Below are the code and all the weights of a small trained network. Each question names an input and a target symbol and asks about switching units off, where a switched-off unit gives its printed mean instead of its output.

import numpy as np


def w(rows, s, z=0):
    codes = np.array(rows[::2]) - 128.0
    scale = np.full(codes.shape[1], s)
    scale[-1] = z or s
    return codes * scale


def norm(h):
    return h / np.sqrt((h * h).mean(-1, keepdims=True) + 1e-5)


def f(y):
    return y / 2 * (1 + np.tanh(0.7978845608 * (y + 0.044715 * y**3)))


def softmax(a):
    e = np.exp(a - a.max(-1, keepdims=True))
    return e / e.sum(-1, keepdims=True)


def log_softmax(a):
    a = a - a.max(-1, keepdims=True)
    return a - np.log(np.exp(a).sum(-1, keepdims=True))


def net(x, mask):
    ids = ['ΛΨαγμτω'.index(c) for c in x.split()]
    T = len(ids)
    res = E[ids] + P[:T]
    q, k, v = (norm(res) @ M[0].T for M in (Q, K, V))
    z = softmax(np.where(np.tri(T) > 0, q @ k.T / 4**0.5, -1e9)) @ v
    res = res + np.where(mask[0], z, O[0][:, -1]) @ O[0][:, :-1]
    y = f(norm(res) @ A[0][:, :-1].T + A[0][:, -1])
    res = res + np.where(mask[1:13], y, B[0][:, -1]) @ B[0][:, :-1]
    return log_softmax(norm(res)[-1] @ U[:, :-1].T + U[:, -1])


Q, K, V, O, A, B = {}, {}, {}, {}, {}, {}
E = w([
[175,107,139],'Λ',
[104,144,142],'Ψ',
[132,127,131],'α',
[170,96,118],'γ',
[156,130,139],'μ',
[115,130,2],'τ',
[147,141,135],'ω',
],0.025)
P = w([
[196,86,169],'0',
[117,130,110],'1',
[171,102,152],'2',
[116,128,109],'3',
[132,105,154],'4',
[116,128,109],'5',
[128,68,132],'6',
[116,128,109],'7',
[122,61,120],'8',
[116,139,112],'9',
[109,133,127],'10',
[117,128,109],'11',
[118,5,122],'12',
[116,139,112],'13',
],0.015)
Q[0] = w([
[106,195,239],'H1',
[98,54,193],'H1',
[246,2,56],'H1',
[245,4,63],'H1',
],0.0088)
K[0] = w([
[56,157,155],'H1',
[49,151,178],'H1',
[136,105,249],'H1',
[157,200,214],'H1',
],0.011)
V[0] = w([
[194,225,39],'H1',
[125,112,254],'H1',
[97,103,108],'H1',
[138,139,78],'H1',
],0.0052)
O[0] = w([
[157,84,78,89],'H1',
[142,84,49,253],'H1',
[221,58,2,67],'H1',
[58,217,98,93],'H1',
],0.0063,0.002)
A[0] = w([
[141,90,174,181],'N1',
[190,190,151,47],'N2',
[139,66,244,248],'N3',
[124,14,33,224],'N4',
[68,130,166,148],'N5',
[197,103,17,109],'N6',
[219,111,174,106],'N7',
[117,131,155,225],'N8',
[186,92,191,191],'N9',
[149,169,94,147],'N10',
[210,132,46,97],'N11',
[155,198,187,166],'N12',
],0.011,0.0017)
B[0] = w([
[75,48,113,159],'N1',
[162,151,137,142],'N2',
[158,97,2,200],'N3',
[84,87,91,254],'N4',
[177,138,129,127],'N5',
[141,157,221,217],'N6',
[101,159,97,196],'N7',
[129,156,95,132],'N8',
[118,130,62,195],'N9',
[62,78,163,142],'N10',
[162,154,161,192],'N11',
[107,53,95,145],'N12',
],0.0083,0.0091)
U = w([
[205,126,73,149],'Λ',
[78,162,129,244],'Ψ',
[14,55,197,146],'α',
[134,17,192,74],'γ',
[222,227,151,91],'μ',
[33,202,55,2],'τ',
[165,136,252,159],'ω',
],0.012,0.0066)

Each question gives the input, a string of symbols that net reads in full, and the target symbol t.
The units are the heads (4 rows each of Q, K, V and O) and the neurons (one row each of A and B). Each row of codes is followed by its name. A weight is (code - 128) times the scale printed after its matrix; where a second scale follows, it is the last column's (O, A, B and U).
mask holds one flag per unit, heads first, then neurons. A switched-off unit (its flag False) gives its mean, the last column of its rows in O or B, instead of its output. The means were averaged over made-up inputs and are rounded, as every weight is.
A unit's drop is (log p(t) with every unit on - log p(t) with that unit switched off) / (log p(t) with every unit on - log p(t) with every unit switched off).
The circuit of an input: a set's keep is (log p(t) with only the set's units on - log p(t) with every unit switched off) / (log p(t) with every unit on - log p(t) with every unit switched off). Starting from the 12 units with the biggest drops (on a tie, the unit counted first), units are removed one at a time, each time the one whose removal leaves the highest keep (on an exact tie, the one counted first), for as long as the keep stays at least 0.8.
units of the circuit, in order: the units of the circuit, biggest drop first
unit that matters most: the unit with the biggest drop
k most important neurons: the k neurons with the biggest drops, biggest first
drop when u is switched off: that unit's drop, to one decimal
input Ψ τ Λ μ Ψ γ Ψ, target Λ: units of the circuit, in order : [N3, N5]
input Ψ α ω Λ α μ, target μ: units of the circuit, in order : [N4, N3]
input Ψ γ τ γ, target γ: 4 most important neurons : [N6, N3, N4, N11]
input μ γ τ Ψ Λ ω Λ Ψ μ α, target α: unit that matters most : N10
input Ψ ω Ψ Ψ τ τ γ γ γ τ α ω, target ω: 3 most important neurons : [N3, N4, N10]
input Ψ α α α τ α, target α: 2 most important neurons : [N4, N3]
input α ω ω ω Ψ Ψ α α α τ α, target γ: 2 most important neurons : [N12, N7]
input α μ Ψ μ, target μ: 2 most important neurons : [N6, N11]
input ω α ω γ Ψ, target Λ: drop when N3 is switched off : 0.2
input Λ Ψ α τ α ω Λ ω α α α, target γ: drop when N11 is switched off : 0.5
input γ α Ψ Ψ τ Λ Ψ Ψ τ γ, target γ: drop when N4 is switched off : 0.6
input α τ α α α τ α μ Ψ Ψ α ω μ ω, target ω: drop when N10 is switched off : 0.3
